Here is a tiny trained network, its code and every weight. The questions are about switching its units off for an input and a target symbol, where a switched-off unit gives its printed mean instead of its output.

import numpy as np


def w(rows, s, z=0):
    codes = np.array(rows[::2]) - 128.0
    scale = np.full(codes.shape[1], s)
    scale[-1] = z or s
    return codes * scale


def f(y):
    return np.maximum(y, 0)


def softmax(a):
    e = np.exp(a - a.max(-1, keepdims=True))
    return e / e.sum(-1, keepdims=True)


def log_softmax(a):
    a = a - a.max(-1, keepdims=True)
    return a - np.log(np.exp(a).sum(-1, keepdims=True))


def net(x, mask):
    ids = ['ΔΞΠΦεηλω'.index(c) for c in x.split()]
    T = len(ids)
    res = E[ids] + P[:T]
    u = 0
    for l in range(2):
        q, k, v = (res @ M[l].T for M in (Q, K, V))
        z = softmax(np.where(np.tri(T) > 0, q @ k.T / 3**0.5, -1e9)) @ v
        res = res + np.where(mask[u], z, O[l][:, -1]) @ O[l][:, :-1]
        u += 1
        y = f(res @ A[l][:, :-1].T + A[l][:, -1])
        res = res + np.where(mask[u : u + 8], y, B[l][:, -1]) @ B[l][:, :-1]
        u += 8
    return log_softmax(res[-1] @ U[:, :-1].T + U[:, -1])


Q, K, V, O, A, B = {}, {}, {}, {}, {}, {}
E = w([
[108,149,154,130,145,134,147,100,189],'Δ',
[145,150,167,12,113,132,117,160,168],'Ξ',
[142,142,197,176,85,120,54,177,83],'Π',
[152,133,47,182,114,123,128,136,127],'Φ',
[2,57,140,140,132,114,90,165,164],'ε',
[29,170,110,109,220,153,120,181,110],'η',
[157,160,88,86,138,127,40,157,173],'λ',
[123,132,148,91,159,121,129,75,85],'ω',
],0.0093)
P = w([
[137,128,48,103,150,98,118,96,118],'0',
[175,222,148,235,217,155,1,67,170],'1',
[166,106,147,136,205,149,161,203,121],'2',
[151,98,87,134,108,182,113,61,133],'3',
[104,209,120,128,34,73,109,202,129],'4',
[165,93,145,140,145,163,184,188,132],'5',
[162,76,90,145,95,221,132,62,152],'6',
],0.0082)
Q[0] = w([
[167,96,121,175,176,254,65,81,161],'L0H0',
[118,55,144,100,174,125,110,137,179],'L0H0',
[130,171,188,85,151,154,120,113,141],'L0H0',
],0.029)
K[0] = w([
[142,53,110,121,2,180,182,195,82],'L0H0',
[95,108,116,112,119,215,163,172,210],'L0H0',
[122,149,207,60,136,133,165,137,125],'L0H0',
],0.022)
V[0] = w([
[98,153,151,74,136,135,171,65,252],'L0H0',
[73,164,193,63,141,188,145,108,50],'L0H0',
[154,181,114,160,144,136,235,46,51],'L0H0',
],0.015)
O[0] = w([
[124,130,170,125,180,2,111,102,208,150],'L0H0',
[170,131,107,134,136,160,218,162,249,82],'L0H0',
[59,227,178,117,72,158,209,83,174,1],'L0H0',
],0.0085,0.0053)
A[0] = w([
[70,170,160,94,111,116,100,128,113,111],'L0N0',
[160,103,54,38,172,134,179,89,142,90],'L0N1',
[118,72,166,123,140,131,247,78,121,126],'L0N2',
[155,118,224,138,150,145,190,174,88,3],'L0N3',
[68,171,134,140,96,71,131,89,174,2],'L0N4',
[156,113,87,76,85,119,119,73,184,33],'L0N5',
[91,118,101,131,100,85,160,164,94,180],'L0N6',
[95,92,63,65,121,141,123,36,104,44],'L0N7',
],0.013,0.0029)
B[0] = w([
[97,161,53,131,97,86,155,51,122,197],'L0N0',
[135,191,127,117,150,145,193,36,38,255],'L0N1',
[108,74,56,91,85,138,2,73,139,158],'L0N2',
[186,124,165,235,142,12,143,132,88,161],'L0N3',
[107,177,219,164,100,109,105,208,4,182],'L0N4',
[82,67,185,176,125,149,90,94,77,192],'L0N5',
[104,120,183,35,145,164,132,99,168,193],'L0N6',
[132,144,38,165,113,114,116,223,220,216],'L0N7',
],0.0099,0.0047)
Q[1] = w([
[131,114,149,60,45,81,179,197,61],'L1H0',
[235,190,139,253,185,189,104,44,114],'L1H0',
[171,148,188,68,198,107,138,112,142],'L1H0',
],0.012)
K[1] = w([
[176,191,127,218,177,161,58,84,103],'L1H0',
[137,6,146,123,51,83,202,100,82],'L1H0',
[131,121,151,103,188,132,136,39,116],'L1H0',
],0.013)
V[1] = w([
[177,124,114,157,75,95,153,140,126],'L1H0',
[7,31,122,160,152,123,180,143,116],'L1H0',
[158,107,162,97,79,121,95,111,123],'L1H0',
],0.012)
O[1] = w([
[166,154,170,97,164,86,153,114,93,58],'L1H0',
[38,159,3,64,58,61,119,238,88,1],'L1H0',
[195,106,91,201,132,122,133,127,76,117],'L1H0',
],0.0044,0.0035)
A[1] = w([
[140,167,94,125,82,180,143,160,238,156],'L1N0',
[80,177,167,155,80,189,200,118,142,76],'L1N1',
[104,83,98,184,170,126,203,205,119,93],'L1N2',
[130,125,133,118,123,242,147,134,114,45],'L1N3',
[174,97,121,133,161,102,145,207,116,31],'L1N4',
[133,125,160,136,180,63,145,143,250,64],'L1N5',
[83,61,35,100,136,160,170,124,145,106],'L1N6',
[123,61,177,89,175,160,205,181,143,3],'L1N7',
],0.012,0.0037)
B[1] = w([
[58,105,211,99,165,177,57,149,176,212],'L1N0',
[182,134,77,116,174,119,199,118,207,192],'L1N1',
[99,108,117,130,67,98,101,10,95,204],'L1N2',
[138,150,130,128,90,145,117,192,34,218],'L1N3',
[72,216,148,86,143,109,129,177,177,254],'L1N4',
[112,77,63,161,32,85,206,138,110,235],'L1N5',
[182,81,174,182,103,106,205,140,145,247],'L1N6',
[139,191,113,147,119,249,150,135,216,163],'L1N7',
],0.012,0.0044)
U = w([
[152,52,64,145,87,66,136,150,134,130],'Δ',
[203,148,141,133,162,131,193,165,155,106],'Ξ',
[113,163,210,156,120,78,121,134,98,28],'Π',
[155,97,111,124,86,183,116,165,65,125],'Φ',
[81,81,159,137,114,195,95,131,188,175],'ε',
[80,168,44,96,62,173,106,34,132,76],'η',
[146,120,41,46,206,91,67,200,137,124],'λ',
[179,4,169,120,233,125,111,43,88,252],'ω',
],0.0042,0.0025)

Each question gives the input, a string of symbols that net reads in full, and the target symbol t.
The units are the heads (3 rows each of Q, K, V and O) and the neurons (one row each of A and B). Each row of codes is followed by its name. A weight is (code - 128) times the scale printed after its matrix; where a second scale follows, it is the last column's (O, A, B and U).
mask holds one flag per unit, layer by layer, with each layer's heads first. A switched-off unit (its flag False) gives its mean, the last column of its rows in O or B, instead of its output. The means were averaged over made-up inputs and are rounded, as every weight is.
A unit's drop is (log p(t) with every unit on - log p(t) with that unit switched off) / (log p(t) with every unit on - log p(t) with every unit switched off).
The circuit of an input: a set's keep is (log p(t) with only the set's units on - log p(t) with every unit switched off) / (log p(t) with every unit on - log p(t) with every unit switched off). Starting from the 12 units with the biggest drops (on a tie, the unit counted first), units are removed one at a time, each time the one whose removal leaves the highest keep (on an exact tie, the one counted first), for as long as the keep stays at least 0.8.
circuit, biggest first: the units of the circuit, biggest drop first
most important unit: the unit with the biggest drop
k most important neurons: the k neurons with the biggest drops, biggest first
k most important neurons of layer l: the k neurons of layer l with the biggest drops, biggest first
input ε Φ Φ ω, target ε: 2 most important neurons -> L0N7, L1N0
input λ Ξ Δ Φ ε, target Δ: circuit, biggest first -> L1N5, L0H0
input Δ Δ η λ, target λ: 2 most important neurons -> L0N7, L0N0
input Φ ε ε η, target Δ: circuit, biggest first -> L1N6, L1H0, L0H0
input Π Π Ξ λ Δ η, target η: 3 most important neurons -> L1N2, L1N7, L1N6
input Φ η η λ, target ε: 2 most important neurons of layer 0 -> L0N7, L0N1
input Π Ξ Δ, target Δ: circuit, biggest first -> L1N5, L0H0
input Π Π Δ η ε, target Φ: circuit, biggest first -> L0H0, L1N3
input Φ Π Ξ, target Ξ: 2 most important neurons of layer 0 -> L0N1, L0N7
input Δ Ξ Δ Δ Ξ, target Δ: most important neuron of layer 1 -> L1N5
input ω Φ Ξ Ξ Δ, target η: circuit, biggest first -> L0H0, L0N0
input λ η Ξ Φ λ, target ε: 3 most important neurons -> L1N0, L0N1, L0N3
input Π Ξ Δ ε λ η ω, target Δ: 2 most important neurons of layer 1 -> L1N6, L1N0
input η Ξ Π Δ Ξ Ξ η, target ω: most important unit -> L0N1
input Π Ξ Π Δ Φ, target Δ: circuit, biggest first -> L0H0, L1N5, L0N1
input η Δ Ξ ω Ξ, target Π: circuit, biggest first -> L0H0, L0N4
input η Ξ η Ξ λ, target Δ: circuit, biggest first -> L0H0, L1N5
input Π Π Π, target Π: 2 most important neurons -> L0N3, L1N4
input ω Π Ξ Δ, target ω: 2 most important neurons -> L0N1, L1N4
input λ Δ Φ Ξ Δ, target Π: circuit, biggest first -> L0N4, L0H0
input Ξ Φ Φ η Δ Δ, target Δ: 3 most important neurons of layer 0 -> L0N1, L0N5, L0N3
input Ξ Δ ω ε ε Ξ Δ, target ω: most important neuron of layer 0 -> L0N4
input Ξ ω ε, target ε: 3 most important neurons -> L1N7, L1N4, L0N1
input Π Π Δ ε, target Δ: 2 most important neurons of layer 0 -> L0N7, L0N1
